Here is a tiny trained network, its code and every weight. The questions are about switching its units off for an input and a class, where a switched-off unit gives its printed mean instead of its output.

import numpy as np


def w(rows, s, z=0):
    codes = np.array(rows[::2]) - 128.0
    scale = np.full(codes.shape[1], s)
    scale[-1] = z or s
    return codes * scale


def norm(h):
    return h / np.sqrt((h * h).mean(-1, keepdims=True) + 1e-5)


def f(y):
    return y / 2 * (1 + np.tanh(0.7978845608 * (y + 0.044715 * y**3)))


def log_softmax(a):
    a = a - a.max(-1, keepdims=True)
    return a - np.log(np.exp(a).sum(-1, keepdims=True))


def net(x, mask):
    res = np.array(x, float).reshape(1, 4) / 4 @ E
    u = 0
    for l in range(3):
        y = f(norm(res) @ A[l][:, :-1].T + A[l][:, -1])
        res = res + np.where(mask[u : u + 4], y, B[l][:, -1]) @ B[l][:, :-1]
        u += 4
    return log_softmax(norm(res)[-1] @ U[:, :-1].T + U[:, -1])


A, B = {}, {}
E = w([
[98,121,71,157,145],'x0',
[24,211,191,159,96],'x1',
[119,154,75,42,59],'x2',
[97,193,254,101,199],'x3',
],0.0085)
A[0] = w([
[91,120,77,201,137,253],'0.n1',
[76,178,127,127,160,90],'0.n2',
[126,103,196,202,103,177],'0.n3',
[126,101,102,108,249,206],'0.n4',
],0.014,0.0035)
B[0] = w([
[124,179,25,160,199,255],'0.n1',
[135,103,141,185,2,185],'0.n2',
[192,140,98,122,66,219],'0.n3',
[89,34,71,135,93,228],'0.n4',
],0.011,0.0066)
A[1] = w([
[156,192,114,74,193,188],'1.n1',
[60,59,117,176,255,183],'1.n2',
[141,132,90,61,109,253],'1.n3',
[204,138,204,121,135,60],'1.n4',
],0.0096,0.0043)
B[1] = w([
[217,144,181,168,96,146],'1.n1',
[151,206,37,135,111,220],'1.n2',
[239,1,198,188,158,253],'1.n3',
[162,152,84,76,195,134],'1.n4',
],0.008,0.0051)
A[2] = w([
[191,83,71,179,144,60],'2.n1',
[62,174,103,225,143,50],'2.n2',
[95,159,71,125,232,3],'2.n3',
[189,254,155,225,78,130],'2.n4',
],0.008,0.0036)
B[2] = w([
[54,104,132,162,90,253],'2.n1',
[236,130,77,88,143,170],'2.n2',
[199,224,245,37,182,133],'2.n3',
[54,60,182,67,115,235],'2.n4',
],0.013,0.0052)
U = w([
[93,39,84,182,85,231],'0',
[180,81,201,108,133,39],'1',
[180,165,212,139,113,7],'2',
[111,158,59,171,168,110],'3',
[106,131,166,83,201,2],'4',
[60,127,248,83,81,169],'5',
],0.014,0.0053)

Each question gives the input, the list of numbers given to net, and the class t.
The units are the neurons (one row each of A and B). Each row of codes is followed by its name. A weight is (code - 128) times the scale printed after its matrix; where a second scale follows, it is the last column's (A, B and U).
mask holds one flag per neuron, layer by layer. A switched-off neuron (its flag False) gives its mean, the last column of its row in B, instead of its output. The means were averaged over made-up inputs and are rounded, as every weight is.
A unit's drop is (log p(t) with every unit on - log p(t) with that unit switched off) / (log p(t) with every unit on - log p(t) with every unit switched off).
The circuit of an input: a set's keep is (log p(t) with only the set's units on - log p(t) with every unit switched off) / (log p(t) with every unit on - log p(t) with every unit switched off). Starting from all 12 units, units are removed one at a time, each time the one whose removal leaves the highest keep (on an exact tie, the one counted first), for as long as the keep stays at least 0.8.
circuit, biggest first: the units of the circuit, biggest drop first
top k neurons: the k neurons with the biggest drops, biggest first
k most important neurons of layer l: the k neurons of layer l with the biggest drops, biggest first
drop when u is switched off: that unit's drop, to one decimal
input [1,3,0,0], class 5: circuit, biggest first -> 2.n4, 0.n4
input [2,-5,7,2], class 1: circuit, biggest first -> 0.n1, 1.n3
input [-5,-4,7,-3], class 1: circuit, biggest first -> 0.n4, 0.n1, 1.n3
input [5,3,-2,-3], class 3: circuit, biggest first -> 0.n1
input [2,2,-6,-7], class 3: circuit, biggest first -> 0.n1, 2.n3
input [0,-4,8,-2], class 1: circuit, biggest first -> 0.n1, 0.n4, 1.n3
input [1,1,3,2], class 5: circuit, biggest first -> 0.n4, 0.n1
input [-1,6,-4,0], class 5: top 2 neurons -> 2.n4, 0.n4
input [-4,7,-2,-3], class 5: top 2 neurons -> 2.n4, 0.n4
input [2,7,0,0], class 5: top 4 neurons -> 2.n4, 0.n4, 1.n2, 2.n1
input [-3,-1,2,6], class 2: 2 most important neurons of layer 1 -> 1.n4, 1.n2
input [-6,1,8,-1], class 1: 2 most important neurons of layer 0 -> 0.n4, 0.n2
input [1,8,-6,1], class 5: top 2 neurons -> 2.n4, 0.n4
input [0,0,7,3], class 5: most important neuron of layer 0 -> 0.n4
input [3,-3,-4,-3], class 3: 3 most important neurons of layer 0 -> 0.n1, 0.n2, 0.n3
input [6,-2,-6,-8], class 3: 2 most important neurons of layer 0 -> 0.n1, 0.n2
input [7,2,-5,-2], class 3: top 2 neurons -> 0.n1, 2.n3
input [7,2,-6,-7], class 3: drop when 0.n1 is switched off -> 0.3
input [7,-1,-1,-2], class 3: drop when 0.n1 is switched off -> 0.2
input [-2,6,1,0], class 5: drop when 0.n4 is switched off -> 0.2
input [1,5,3,1], class 5: drop when 0.n4 is switched off -> 0.3
